Below is a small trained network, with its code and all its weights. Each question gives an input and a class and asks what happens when units are switched off, that is, made to give their printed mean instead of their output.

import numpy as np


def w(rows, s, z=0):
    codes = np.array(rows[::2]) - 128.0
    scale = np.full(codes.shape[1], s)
    scale[-1] = z or s
    return codes * scale


def f(y):
    return y / 2 * (1 + np.tanh(0.7978845608 * (y + 0.044715 * y**3)))


def log_softmax(a):
    a = a - a.max(-1, keepdims=True)
    return a - np.log(np.exp(a).sum(-1, keepdims=True))


def net(x, mask):
    res = np.array(x, float).reshape(1, 4) / 4 @ E
    y = f(res @ A[0][:, :-1].T + A[0][:, -1])
    res = res + np.where(mask, y, B[0][:, -1]) @ B[0][:, :-1]
    return log_softmax(res[-1] @ U[:, :-1].T + U[:, -1])


A, B = {}, {}
E = w([
[125,202,144],'x0',
[109,78,34],'x1',
[243,193,54],'x2',
[9,142,135],'x3',
],0.014)
A[0] = w([
[137,130,149,37],'n0',
[135,152,148,134],'n1',
[192,108,159,116],'n2',
[133,131,5,97],'n3',
[125,200,176,141],'n4',
[180,119,174,253],'n5',
],0.015,0.0027)
B[0] = w([
[149,125,168,133],'n0',
[109,160,106,157],'n1',
[208,96,115,210],'n2',
[168,120,35,253],'n3',
[115,251,175,225],'n4',
[203,108,254,218],'n5',
],0.0095,0.011)
U = w([
[135,92,69,143],'0',
[142,130,138,252],'1',
[6,13,158,107],'2',
[148,183,81,70],'3',
[169,107,186,130],'4',
[146,153,140,39],'5',
[34,171,189,125],'6',
[138,105,29,130],'7',
],0.017,0.013)

Each question gives the input, the list of numbers given to net, and the class t.
The units are the neurons (one row each of A and B). Each row of codes is followed by its name. A weight is (code - 128) times the scale printed after its matrix; where a second scale follows, it is the last column's (A, B and U).
mask holds one flag per neuron, in row order. A switched-off neuron (its flag False) gives its mean, the last column of its row in B, instead of its output. The means were averaged over made-up inputs and are rounded, as every weight is.
A unit's drop is (log p(t) with every unit on - log p(t) with that unit switched off) / (log p(t) with every unit on - log p(t) with every unit switched off).
The circuit of an input: a set's keep is (log p(t) with only the set's units on - log p(t) with every unit switched off) / (log p(t) with every unit on - log p(t) with every unit switched off). Starting from all 6 units, units are removed one at a time, each time the one whose removal leaves the highest keep (on an exact tie, the one counted first), for as long as the keep stays at least 0.8.
circuit, biggest first: the units of the circuit, biggest drop first
top k neurons: the k neurons with the biggest drops, biggest first
drop when u is switched off: that unit's drop, to one decimal
input [8,6,-4,5], class 2: circuit, biggest first => [n4]
input [-6,-6,-4,1], class 2: circuit, biggest first => [n4, n2]
input [2,-1,-1,1], class 6: circuit, biggest first => [n3, n2]
input [-3,5,-5,-5], class 2: circuit, biggest first => [n3, n4]
input [3,5,-2,4], class 2: circuit, biggest first => [n4, n2]
input [-7,-1,-1,3], class 2: circuit, biggest first => [n4, n3]
input [2,2,4,-3], class 7: circuit, biggest first => [n3, n4]
input [4,5,-1,6], class 2: top 3 neurons => [n4, n2, n1]
input [-3,2,-3,-1], class 2: circuit, biggest first => [n3, n4]
input [5,-7,8,1], class 4: top 3 neurons => [n5, n3, n2]
input [0,-1,4,2], class 7: top 2 neurons => [n5, n4]
input [1,1,8,6], class 7: top 3 neurons => [n3, n5, n4]
input [8,-7,-7,-5], class 6: top 3 neurons => [n4, n3, n1]
input [4,1,8,0], class 7: circuit, biggest first => [n3]
input [6,3,6,0], class 7: top 3 neurons => [n3, n5, n4]
input [-1,-5,7,-2], class 4: drop when n5 is switched off => 0.6
input [1,1,-7,-5], class 2: drop when n4 is switched off => 0.4
input [-6,-4,7,-3], class 4: drop when n5 is switched off => 1.2
input [7,6,3,-5], class 7: drop when n5 is switched off => 0.0
